Here is a tiny trained network, its code and every weight. The questions are about switching its units off for an input and a target symbol, where a switched-off unit gives its printed mean instead of its output.

import numpy as np


def w(rows, s, z=0):
    codes = np.array(rows[::2]) - 128.0
    scale = np.full(codes.shape[1], s)
    scale[-1] = z or s
    return codes * scale


def norm(h):
    return h / np.sqrt((h * h).mean(-1, keepdims=True) + 1e-5)


def f(y):
    return np.maximum(y, 0)


def softmax(a):
    e = np.exp(a - a.max(-1, keepdims=True))
    return e / e.sum(-1, keepdims=True)


def log_softmax(a):
    a = a - a.max(-1, keepdims=True)
    return a - np.log(np.exp(a).sum(-1, keepdims=True))


def net(x, mask):
    ids = ['αβζηθλμξπστφω'.index(c) for c in x.split()]
    T = len(ids)
    res = E[ids] + P[:T]
    u = 0
    for l in range(2):
        q, k, v = (norm(res) @ M[l].T for M in (Q, K, V))
        z = softmax(np.where(np.tri(T) > 0, q @ k.T / 2**0.5, -1e9)) @ v
        res = res + np.where(mask[u], z, O[l][:, -1]) @ O[l][:, :-1]
        u += 1
        y = f(norm(res) @ A[l][:, :-1].T + A[l][:, -1])
        res = res + np.where(mask[u : u + 8], y, B[l][:, -1]) @ B[l][:, :-1]
        u += 8
    return log_softmax(norm(res)[-1] @ U[:, :-1].T + U[:, -1])


Q, K, V, O, A, B = {}, {}, {}, {}, {}, {}
E = w([
[100,112,128,103],'α',
[102,114,114,109],'β',
[184,18,131,94],'ζ',
[44,212,128,157],'η',
[151,101,73,127],'θ',
[150,123,123,151],'λ',
[108,148,114,60],'μ',
[135,119,60,86],'ξ',
[136,185,199,203],'π',
[70,119,40,82],'σ',
[194,50,110,61],'τ',
[102,126,107,57],'φ',
[131,252,183,120],'ω',
],0.021)
P = w([
[138,65,132,55],'0',
[126,147,140,94],'1',
[30,216,116,66],'2',
[107,128,146,108],'3',
[145,110,249,4],'4',
[147,147,125,114],'5',
[53,240,105,33],'6',
[145,147,120,110],'7',
[84,244,103,113],'8',
[152,150,109,119],'9',
[67,240,124,41],'10',
],0.013)
Q[0] = w([
[235,198,157,70],'0.h0',
[119,231,3,122],'0.h0',
],0.0081)
K[0] = w([
[198,86,50,255],'0.h0',
[208,188,65,99],'0.h0',
],0.0074)
V[0] = w([
[102,204,160,1],'0.h0',
[35,180,201,24],'0.h0',
],0.0039)
O[0] = w([
[124,171,125,185,249],'0.h0',
[253,164,64,126,128],'0.h0',
],0.012,0.0017)
A[0] = w([
[150,155,180,44,123],'0.n0',
[134,181,159,151,64],'0.n1',
[170,141,68,68,192],'0.n2',
[243,4,173,62,128],'0.n3',
[135,183,137,83,3],'0.n4',
[170,180,187,86,146],'0.n5',
[151,96,160,189,169],'0.n6',
[93,254,101,141,222],'0.n7',
],0.014,0.0059)
B[0] = w([
[105,32,106,212,190],'0.n0',
[68,122,130,217,145],'0.n1',
[183,30,159,188,234],'0.n2',
[7,112,181,186,216],'0.n3',
[166,175,115,232,150],'0.n4',
[111,73,84,193,177],'0.n5',
[210,192,184,60,144],'0.n6',
[59,1,207,179,254],'0.n7',
],0.009,0.013)
Q[1] = w([
[181,102,176,255],'1.h0',
[190,13,166,192],'1.h0',
],0.0076)
K[1] = w([
[168,87,2,67],'1.h0',
[180,145,110,127],'1.h0',
],0.0078)
V[1] = w([
[2,9,110,142],'1.h0',
[73,167,130,116],'1.h0',
],0.0071)
O[1] = w([
[150,178,90,130,253],'1.h0',
[221,58,253,229,106],'1.h0',
],0.018,0.013)
A[1] = w([
[207,152,92,137,15],'1.n0',
[214,125,212,192,109],'1.n1',
[50,146,249,161,123],'1.n2',
[125,244,95,58,254],'1.n3',
[107,38,140,93,195],'1.n4',
[94,119,94,156,74],'1.n5',
[142,64,100,110,28],'1.n6',
[229,64,218,127,64],'1.n7',
],0.013,0.006)
B[1] = w([
[84,163,181,76,132],'1.n0',
[125,165,200,128,146],'1.n1',
[145,125,105,68,238],'1.n2',
[197,191,107,110,164],'1.n3',
[127,158,180,97,254],'1.n4',
[126,170,91,170,192],'1.n5',
[108,122,165,90,151],'1.n6',
[163,87,254,112,131],'1.n7',
],0.016,0.0093)
U = w([
[118,99,132,127,107],'α',
[151,97,119,156,116],'β',
[159,54,109,53,180],'ζ',
[191,87,172,158,129],'η',
[42,175,117,94,75],'θ',
[39,146,199,7,96],'λ',
[159,79,107,149,107],'μ',
[72,117,48,90,108],'ξ',
[167,102,197,118,130],'π',
[162,181,115,94,254],'σ',
[120,174,184,129,136],'τ',
[143,143,24,172,104],'φ',
[132,155,144,212,97],'ω',
],0.012,0.0082)

Each question gives the input, a string of symbols that net reads in full, and the target symbol t.
The units are the heads (2 rows each of Q, K, V and O) and the neurons (one row each of A and B). Each row of codes is followed by its name. A weight is (code - 128) times the scale printed after its matrix; where a second scale follows, it is the last column's (O, A, B and U).
mask holds one flag per unit, layer by layer, with each layer's heads first. A switched-off unit (its flag False) gives its mean, the last column of its rows in O or B, instead of its output. The means were averaged over made-up inputs and are rounded, as every weight is.
A unit's drop is (log p(t) with every unit on - log p(t) with that unit switched off) / (log p(t) with every unit on - log p(t) with every unit switched off).
The circuit of an input: a set's keep is (log p(t) with only the set's units on - log p(t) with every unit switched off) / (log p(t) with every unit on - log p(t) with every unit switched off). Starting from the 12 units with the biggest drops (on a tie, the unit counted first), units are removed one at a time, each time the one whose removal leaves the highest keep (on an exact tie, the one counted first), for as long as the keep stays at least 0.8.
units of the circuit, in order: the units of the circuit, biggest drop first
top k neurons: the k neurons with the biggest drops, biggest first
k most important neurons of layer l: the k neurons of layer l with the biggest drops, biggest first
drop of u: that unit's drop, to one decimal
input ξ ξ λ θ, target φ: 2 most important neurons of layer 1 : (1.n4, 1.n2)
input ξ λ ξ λ π, target λ: units of the circuit, in order : (1.n2, 0.n2)
input λ σ θ π ζ α ζ μ ζ λ θ, target λ: units of the circuit, in order : (0.h0, 0.n5)
input ω τ μ θ π λ λ, target λ: units of the circuit, in order : (0.h0, 1.n2)
input β ζ θ θ, target φ: units of the circuit, in order : (0.n7)
input λ τ π θ ξ θ λ λ α, target λ: units of the circuit, in order : (0.n7, 1.n2, 0.h0, 0.n2)
input ξ α μ θ φ λ σ λ ξ, target λ: 3 most important neurons of layer 0 : (0.n7, 0.n5, 0.n0)
input ω π η ξ θ λ θ, target λ: units of the circuit, in order : (1.n4, 0.n5, 0.n7)
input ξ ζ ω τ ζ ξ, target ζ: top 3 neurons : (0.n2, 0.n3, 0.n7)
input ω μ π ω ω, target ω: top 2 neurons : (0.n5, 0.n2)
input ω β ξ λ τ, target λ: top 3 neurons : (0.n3, 1.n4, 0.n7)
input ζ λ θ λ θ ζ φ ζ β λ σ, target λ: top 3 neurons : (0.n7, 0.n5, 1.n4)
input λ ω ζ λ, target σ: top 3 neurons : (0.n7, 0.n2, 1.n3)
input β λ λ λ λ, target λ: units of the circuit, in order : (0.n2)
input φ β μ ζ ω ω ξ λ λ λ ξ, target λ: 4 most important neurons of layer 0 : (0.n7, 0.n3, 0.n5, 0.n6)
input ξ β τ ξ α ζ, target λ: 2 most important neurons of layer 1 : (1.n2, 1.n4)
input τ ζ τ ξ, target ζ: drop of 0.n0 : 0.2
input θ τ ξ λ, target σ: drop of 0.n7 : 0.4
input π λ μ λ τ, target λ: drop of 1.n4 : 0.3
